Here is a tiny trained network, its code and every weight. The questions are about switching its units off for an input and a class, where a switched-off unit gives its printed mean instead of its output.

import numpy as np


def w(rows, s, z=0):
    codes = np.array(rows[::2]) - 128.0
    scale = np.full(codes.shape[1], s)
    scale[-1] = z or s
    return codes * scale


def norm(h):
    return h / np.sqrt((h * h).mean(-1, keepdims=True) + 1e-5)


def f(y):
    return np.maximum(y, 0)


def log_softmax(a):
    a = a - a.max(-1, keepdims=True)
    return a - np.log(np.exp(a).sum(-1, keepdims=True))


def net(x, mask):
    res = np.array(x, float).reshape(1, 7) / 4 @ E
    u = 0
    for l in range(4):
        y = f(norm(res) @ A[l][:, :-1].T + A[l][:, -1])
        res = res + np.where(mask[u : u + 15], y, B[l][:, -1]) @ B[l][:, :-1]
        u += 15
    return log_softmax(norm(res)[-1] @ U[:, :-1].T + U[:, -1])


A, B = {}, {}
E = w([
[54,140,113],'x0',
[128,130,130],'x1',
[127,128,128],'x2',
[127,128,130],'x3',
[150,255,144],'x4',
[156,135,51],'x5',
[130,130,126],'x6',
],0.00079)
A[0] = w([
[57,138,88,108],'0.n0',
[56,145,87,107],'0.n1',
[70,154,54,128],'0.n2',
[72,127,80,8],'0.n3',
[146,52,136,105],'0.n4',
[161,118,43,90],'0.n5',
[111,153,146,9],'0.n6',
[251,110,92,123],'0.n7',
[73,133,62,116],'0.n8',
[81,143,74,123],'0.n9',
[246,119,88,129],'0.n10',
[110,109,101,2],'0.n11',
[173,106,219,144],'0.n12',
[128,172,17,79],'0.n13',
[57,139,80,111],'0.n14',
],0.0022,0.0044)
B[0] = w([
[85,129,180,150],'0.n0',
[67,138,195,150],'0.n1',
[101,130,184,190],'0.n2',
[157,92,126,128],'0.n3',
[146,93,91,170],'0.n4',
[126,215,89,144],'0.n5',
[45,107,221,128],'0.n6',
[151,122,209,238],'0.n7',
[118,110,169,163],'0.n8',
[103,121,168,166],'0.n9',
[139,133,200,249],'0.n10',
[69,42,3,128],'0.n11',
[166,117,156,255],'0.n12',
[180,28,76,147],'0.n13',
[90,122,177,156],'0.n14',
],0.0038,0.001)
A[1] = w([
[106,100,165,145],'1.n0',
[150,116,98,5],'1.n1',
[78,147,59,128],'1.n2',
[178,130,102,114],'1.n3',
[197,170,56,108],'1.n4',
[164,109,37,73],'1.n5',
[149,130,1,44],'1.n6',
[186,160,17,63],'1.n7',
[117,137,135,3],'1.n8',
[99,57,103,136],'1.n9',
[85,77,12,71],'1.n10',
[74,94,127,16],'1.n11',
[178,123,88,117],'1.n12',
[82,106,78,18],'1.n13',
[73,141,135,147],'1.n14',
],0.0032,0.0045)
B[1] = w([
[179,142,130,252],'1.n0',
[210,172,21,128],'1.n1',
[151,82,235,138],'1.n2',
[50,79,177,135],'1.n3',
[139,38,163,140],'1.n4',
[213,60,241,128],'1.n5',
[196,150,162,128],'1.n6',
[236,169,220,128],'1.n7',
[124,140,1,128],'1.n8',
[186,186,91,207],'1.n9',
[232,146,121,136],'1.n10',
[67,62,196,128],'1.n11',
[45,79,196,133],'1.n12',
[164,183,9,128],'1.n13',
[154,90,159,202],'1.n14',
],0.003,0.0014)
A[2] = w([
[122,189,150,144],'2.n0',
[146,61,128,139],'2.n1',
[162,135,163,135],'2.n2',
[23,129,130,132],'2.n3',
[156,107,53,3],'2.n4',
[16,194,98,15],'2.n5',
[98,177,4,42],'2.n6',
[183,116,178,129],'2.n7',
[182,112,179,138],'2.n8',
[138,174,150,137],'2.n9',
[137,66,108,155],'2.n10',
[36,154,74,13],'2.n11',
[176,102,105,124],'2.n12',
[130,178,156,139],'2.n13',
[55,157,25,45],'2.n14',
],0.0035,0.0045)
B[2] = w([
[163,116,83,189],'2.n0',
[132,197,95,180],'2.n1',
[98,107,109,210],'2.n2',
[214,97,154,146],'2.n3',
[82,82,206,128],'2.n4',
[17,47,249,128],'2.n5',
[211,205,99,128],'2.n6',
[57,127,117,237],'2.n7',
[61,134,114,252],'2.n8',
[137,119,91,184],'2.n9',
[189,208,100,176],'2.n10',
[25,230,112,128],'2.n11',
[78,133,160,159],'2.n12',
[144,119,86,190],'2.n13',
[253,243,93,128],'2.n14',
],0.0032,0.0028)
A[3] = w([
[27,142,111,3],'3.n0',
[79,107,83,142],'3.n1',
[200,147,6,117],'3.n2',
[180,33,81,126],'3.n3',
[159,114,145,21],'3.n4',
[130,205,164,150],'3.n5',
[90,148,105,141],'3.n6',
[80,157,103,142],'3.n7',
[179,17,178,35],'3.n8',
[205,86,156,26],'3.n9',
[120,77,49,13],'3.n10',
[208,61,105,12],'3.n11',
[192,151,19,141],'3.n12',
[173,152,228,134],'3.n13',
[122,98,109,10],'3.n14',
],0.0023,0.0045)
B[3] = w([
[81,218,212,128],'3.n0',
[102,183,129,187],'3.n1',
[227,161,129,204],'3.n2',
[102,250,164,133],'3.n3',
[42,30,228,128],'3.n4',
[111,97,110,255],'3.n5',
[113,142,101,202],'3.n6',
[120,135,88,218],'3.n7',
[129,212,76,128],'3.n8',
[150,3,222,128],'3.n9',
[141,156,131,128],'3.n10',
[202,73,226,128],'3.n11',
[228,116,141,228],'3.n12',
[119,70,149,205],'3.n13',
[177,217,139,128],'3.n14',
],0.0033,0.0017)
U = w([
[251,250,5,254],'0',
[53,3,255,48],'1',
[12,224,17,58],'2',
],0.0045,0.00058)

Each question gives the input, the list of numbers given to net, and the class t.
The units are the neurons (one row each of A and B). Each row of codes is followed by its name. A weight is (code - 128) times the scale printed after its matrix; where a second scale follows, it is the last column's (A, B and U).
mask holds one flag per neuron, layer by layer. A switched-off neuron (its flag False) gives its mean, the last column of its row in B, instead of its output. The means were averaged over made-up inputs and are rounded, as every weight is.
A unit's drop is (log p(t) with every unit on - log p(t) with that unit switched off) / (log p(t) with every unit on - log p(t) with every unit switched off).
unit that matters most: the unit with the biggest drop
k most important neurons: the k neurons with the biggest drops, biggest first
top k neurons in layer l: the k neurons of layer l with the biggest drops, biggest first
drop of u: that unit's drop, to one decimal
input [-5,4,-7,0,-6,-4,3], class 0: 3 most important neurons => (2.n10; 0.n4; 2.n1)
input [0,-4,8,6,-7,-6,1], class 0: unit that matters most => 2.n10
input [8,-7,-2,3,6,-4,-5], class 1: 3 most important neurons => (2.n3; 2.n8; 2.n7)
input [-6,-3,-1,5,5,3,-7], class 1: 3 most important neurons => (0.n7; 2.n1; 0.n10)
input [-5,3,-1,8,5,-7,-2], class 2: top 2 neurons in layer 1 => (1.n9; 1.n14)
input [7,0,-7,3,5,7,-2], class 1: 3 most important neurons => (1.n9; 1.n2; 2.n3)
input [1,-3,0,-6,-8,-7,-7], class 0: top 2 neurons in layer 2 => (2.n10; 2.n1)
input [-8,-7,8,0,-3,5,-4], class 1: 2 most important neurons => (0.n7; 0.n10)
input [-5,-3,-8,8,-1,6,1], class 2: top 3 neurons in layer 1 => (1.n14; 1.n0; 1.n2)
input [-2,-5,-8,1,-1,3,4], class 2: 2 most important neurons => (0.n5; 0.n12)
input [-4,-5,-7,-5,5,6,-6], class 2: top 2 neurons in layer 1 => (1.n9; 1.n4)
input [6,-1,-6,3,-8,-8,-7], class 0: top 3 neurons in layer 2 => (2.n10; 2.n1; 2.n7)
input [-3,-1,5,-4,1,-2,-7], class 1: top 2 neurons in layer 0 => (0.n12; 0.n7)
input [8,-7,7,-7,4,-5,-7], class 1: unit that matters most => 2.n3
input [-6,7,-4,-5,-5,7,7], class 2: 3 most important neurons => (0.n10; 0.n7; 2.n0)
input [1,8,-7,4,-4,-3,-1], class 0: top 2 neurons in layer 2 => (2.n10; 2.n1)
input [6,1,7,-2,-7,-3,-5], class 0: 2 most important neurons => (2.n10; 1.n9)
input [0,2,-8,-5,0,2,-7], class 2: top 2 neurons in layer 0 => (0.n5; 0.n13)
input [-8,-3,-7,-3,-3,6,2], class 1: drop of 0.n7 => 0.9
input [-8,0,-6,5,-4,5,7], class 1: drop of 0.n7 => 1.3
